Here is a tiny trained network, its code and every weight. The questions are about switching its units off for an input and a class, where a switched-off unit gives its printed mean instead of its output.

import numpy as np


def w(rows, s, z=0):
    codes = np.array(rows[::2]) - 128.0
    scale = np.full(codes.shape[1], s)
    scale[-1] = z or s
    return codes * scale


def f(y):
    return y / 2 * (1 + np.tanh(0.7978845608 * (y + 0.044715 * y**3)))


def log_softmax(a):
    a = a - a.max(-1, keepdims=True)
    return a - np.log(np.exp(a).sum(-1, keepdims=True))


def net(x, mask):
    res = np.array(x, float).reshape(1, 4) / 4 @ E
    y = f(res @ A[0][:, :-1].T + A[0][:, -1])
    res = res + np.where(mask, y, B[0][:, -1]) @ B[0][:, :-1]
    return log_softmax(res[-1] @ U[:, :-1].T + U[:, -1])


A, B = {}, {}
E = w([
[165,83,142,82,180,176,72,172],'x0',
[174,179,251,189,97,70,70,107],'x1',
[162,213,137,68,149,156,228,56],'x2',
[87,177,151,137,160,52,131,175],'x3',
],0.016)
A[0] = w([
[146,114,86,48,103,206,233,36,164],'n0',
[125,184,164,167,102,97,125,147,181],'n1',
[64,189,100,146,122,73,231,113,61],'n2',
[194,192,205,130,141,140,116,92,70],'n3',
[168,68,123,112,92,173,103,139,61],'n4',
[13,9,47,125,159,132,55,192,191],'n5',
[76,223,157,174,144,31,98,73,251],'n6',
[228,98,219,175,94,108,52,150,217],'n7',
[129,127,57,70,133,219,255,113,179],'n8',
[47,64,84,139,117,95,101,90,139],'n9',
],0.009,0.0031)
B[0] = w([
[110,214,105,162,203,172,170,99,248],'n0',
[76,119,135,143,114,42,143,129,176],'n1',
[97,141,150,79,94,154,225,143,200],'n2',
[108,199,135,112,120,76,109,45,191],'n3',
[166,78,150,128,118,179,163,124,165],'n4',
[122,80,59,117,80,169,154,249,250],'n5',
[139,132,176,126,90,32,172,166,217],'n6',
[174,157,182,148,140,143,45,72,223],'n7',
[139,156,150,142,208,183,167,127,253],'n8',
[167,175,59,135,54,146,121,137,170],'n9',
],0.011,0.02)
U = w([
[107,197,100,115,247,232,180,80,197],'0',
[147,84,78,223,45,208,66,157,92],'1',
[136,176,207,128,157,71,36,56,215],'2',
[93,72,20,49,174,180,156,254,149],'3',
[61,120,81,184,68,93,117,69,98],'4',
[92,151,77,202,62,65,80,252,3],'5',
[77,173,177,127,102,61,225,131,137],'6',
[156,62,207,157,151,204,8,184,41],'7',
],0.0089,0.0038)

Each question gives the input, the list of numbers given to net, and the class t.
The units are the neurons (one row each of A and B). Each row of codes is followed by its name. A weight is (code - 128) times the scale printed after its matrix; where a second scale follows, it is the last column's (A, B and U).
mask holds one flag per neuron, in row order. A switched-off neuron (its flag False) gives its mean, the last column of its row in B, instead of its output. The means were averaged over made-up inputs and are rounded, as every weight is.
A unit's drop is (log p(t) with every unit on - log p(t) with that unit switched off) / (log p(t) with every unit on - log p(t) with every unit switched off).
The circuit of an input: a set's keep is (log p(t) with only the set's units on - log p(t) with every unit switched off) / (log p(t) with every unit on - log p(t) with every unit switched off). Starting from all 10 units, units are removed one at a time, each time the one whose removal leaves the highest keep (on an exact tie, the one counted first), for as long as the keep stays at least 0.8.
circuit, biggest first: the units of the circuit, biggest drop first
k most important neurons: the k neurons with the biggest drops, biggest first
drop of u: that unit's drop, to one decimal
input [-2,-1,-2,-6], class 1: most important neuron	(n2)
input [6,0,-5,0], class 1: 2 most important neurons	(n7, n5)
input [5,2,0,-8], class 7: circuit, biggest first	(n8, n7)
input [2,3,-3,-1], class 7: 2 most important neurons	(n3, n0)
input [1,0,-4,2], class 5: 3 most important neurons	(n8, n2, n0)
input [-3,6,0,1], class 2: 2 most important neurons	(n7, n5)
input [-6,3,-5,2], class 5: 4 most important neurons	(n8, n0, n3, n9)
input [-5,5,-5,3], class 2: 2 most important neurons	(n5, n7)
input [4,1,-3,-8], class 7: 2 most important neurons	(n7, n9)
input [-6,7,-7,-6], class 2: drop of n7	0.2
input [-3,-1,-2,5], class 5: drop of n8	0.7
